Here is a tiny trained network, its code and every weight. The questions are about switching its units off for an input and a target symbol, where a switched-off unit gives its printed mean instead of its output.

import numpy as np


def w(rows, s, z=0):
    codes = np.array(rows[::2]) - 128.0
    scale = np.full(codes.shape[1], s)
    scale[-1] = z or s
    return codes * scale


def f(y):
    return y / 2 * (1 + np.tanh(0.7978845608 * (y + 0.044715 * y**3)))


def softmax(a):
    e = np.exp(a - a.max(-1, keepdims=True))
    return e / e.sum(-1, keepdims=True)


def log_softmax(a):
    a = a - a.max(-1, keepdims=True)
    return a - np.log(np.exp(a).sum(-1, keepdims=True))


def net(x, mask):
    ids = ['αβγδεζθμπστφψω'.index(c) for c in x.split()]
    T = len(ids)
    res = E[ids] + P[:T]
    r = res
    for j in range(2):
        rows = slice(3 * j, 3 * j + 3)
        q, k, v = (r @ M[0][rows].T for M in (Q, K, V))
        z = softmax(np.where(np.tri(T) > 0, q @ k.T / 3**0.5, -1e9)) @ v
        o = O[0][rows]
        res = res + np.where(mask[j], z, o[:, -1]) @ o[:, :-1]
    y = f(res @ A[0][:, :-1].T + A[0][:, -1])
    res = res + np.where(mask[2:14], y, B[0][:, -1]) @ B[0][:, :-1]
    return log_softmax(res[-1] @ U[:, :-1].T + U[:, -1])


Q, K, V, O, A, B = {}, {}, {}, {}, {}, {}
E = w([
[79,155,160,167],'α',
[109,141,134,157],'β',
[102,143,155,127],'γ',
[78,157,196,114],'δ',
[96,174,161,119],'ε',
[110,174,111,139],'ζ',
[132,181,137,97],'θ',
[159,129,166,125],'μ',
[29,189,128,152],'π',
[19,119,225,56],'σ',
[150,105,94,78],'τ',
[130,2,140,174],'φ',
[145,82,71,166],'ψ',
[138,82,245,45],'ω',
],0.018)
P = w([
[168,149,100,165],'0',
[138,147,217,250],'1',
[10,41,72,116],'2',
[219,147,75,99],'3',
[222,149,201,210],'4',
[64,66,83,40],'5',
],0.016)
Q[0] = w([
[217,196,250,144],'H1',
[191,206,108,254],'H1',
[122,225,52,54],'H1',
[101,110,63,106],'H2',
[127,128,159,87],'H2',
[138,185,121,138],'H2',
],0.0097)
K[0] = w([
[161,82,127,10],'H1',
[131,109,21,63],'H1',
[116,253,132,129],'H1',
[145,135,162,162],'H2',
[132,146,111,167],'H2',
[113,86,114,128],'H2',
],0.012)
V[0] = w([
[79,250,80,135],'H1',
[95,171,197,104],'H1',
[122,128,102,198],'H1',
[26,126,129,175],'H2',
[150,183,95,145],'H2',
[85,135,59,88],'H2',
],0.011)
O[0] = w([
[103,228,81,153,158],'H1',
[36,189,238,34,217],'H1',
[74,95,51,188,208],'H1',
[8,144,136,254,231],'H2',
[184,168,97,150,165],'H2',
[60,164,68,107,1],'H2',
],0.0067,0.0038)
A[0] = w([
[157,171,43,115,65],'N1',
[99,96,138,62,109],'N2',
[246,174,184,178,83],'N3',
[220,134,83,142,85],'N4',
[152,182,114,179,94],'N5',
[111,150,31,70,189],'N6',
[106,24,44,100,176],'N7',
[203,207,104,127,120],'N8',
[96,173,189,147,158],'N9',
[174,146,162,189,12],'N10',
[192,88,36,149,210],'N11',
[182,150,44,100,43],'N12',
],0.013,0.011)
B[0] = w([
[84,6,51,103,159],'N1',
[81,138,66,231,186],'N2',
[214,60,80,103,228],'N3',
[130,149,156,203,164],'N4',
[46,194,65,190,199],'N5',
[128,11,156,125,199],'N6',
[113,217,129,27,207],'N7',
[254,134,90,130,192],'N8',
[179,140,95,44,245],'N9',
[50,26,96,85,156],'N10',
[72,146,203,184,210],'N11',
[14,41,173,56,148],'N12',
],0.0077,0.012)
U = w([
[34,139,120,51,197],'α',
[56,73,106,47,121],'β',
[84,80,70,131,2],'γ',
[99,191,224,155,154],'δ',
[124,187,141,124,207],'ε',
[96,170,27,101,12],'ζ',
[165,207,55,52,92],'θ',
[146,92,36,65,44],'μ',
[96,248,146,150,145],'π',
[139,254,191,66,137],'σ',
[161,160,159,145,178],'τ',
[73,80,192,152,56],'φ',
[103,160,171,196,147],'ψ',
[143,108,184,55,99],'ω',
],0.0096,0.0069)

Each question gives the input, a string of symbols that net reads in full, and the target symbol t.
The units are the heads (3 rows each of Q, K, V and O) and the neurons (one row each of A and B). Each row of codes is followed by its name. A weight is (code - 128) times the scale printed after its matrix; where a second scale follows, it is the last column's (O, A, B and U).
mask holds one flag per unit, heads first, then neurons. A switched-off unit (its flag False) gives its mean, the last column of its rows in O or B, instead of its output. The means were averaged over made-up inputs and are rounded, as every weight is.
A unit's drop is (log p(t) with every unit on - log p(t) with that unit switched off) / (log p(t) with every unit on - log p(t) with every unit switched off).
The circuit of an input: a set's keep is (log p(t) with only the set's units on - log p(t) with every unit switched off) / (log p(t) with every unit on - log p(t) with every unit switched off). Starting from the 12 units with the biggest drops (on a tie, the unit counted first), units are removed one at a time, each time the one whose removal leaves the highest keep (on an exact tie, the one counted first), for as long as the keep stays at least 0.8.
circuit, biggest first: the units of the circuit, biggest drop first
top k neurons: the k neurons with the biggest drops, biggest first
which heads matter: for each layer, one digit per head in row order, 1 if its drop is at least 0.15 and else 0, layers parted by /
input γ δ β θ μ, target μ: circuit, biggest first : (N3)
input ζ π θ ζ τ ψ, target α: circuit, biggest first : (N7; N3)
input β ω α ζ π, target π: circuit, biggest first : (N5; H1)
input α ω β ψ α, target ψ: circuit, biggest first : (H1; N11)
input ε ω ω θ, target μ: circuit, biggest first : (H1; N1; N6)
input ζ ε ω ε δ, target ω: circuit, biggest first : (H1; N3)
input β ε π π, target ζ: circuit, biggest first : (H1; N5; N1)
input σ ε β θ π, target π: circuit, biggest first : (N5; N6; H1)
input ω ζ γ δ, target σ: top 4 neurons : (N6; N3; N1; N10)
input θ ζ σ ζ ζ, target σ: top 2 neurons : (N9; N2)
input δ ε θ ε γ, target θ: which heads matter : 10
input γ ω μ ψ, target φ: which heads matter : 10
input σ ζ π π β, target π: which heads matter : 11
input δ τ σ θ ε, target σ: circuit, biggest first : (N9; H1)
input π τ σ ζ ε, target σ: circuit, biggest first : (H1; N9)
input ζ ε π θ ζ τ, target α: which heads matter : 00
input ζ α ω ψ γ, target ω: which heads matter : 10
input ζ π δ τ, target β: circuit, biggest first : (N6; N12)
input α δ φ α φ, target φ: top 2 neurons : (N11; N10)
input θ δ σ θ α, target σ: which heads matter : 11
input σ α ε β φ, target φ: top 4 neurons : (N11; N9; N10; N8)
input ζ δ ω β, target ψ: top 2 neurons : (N11; N9)
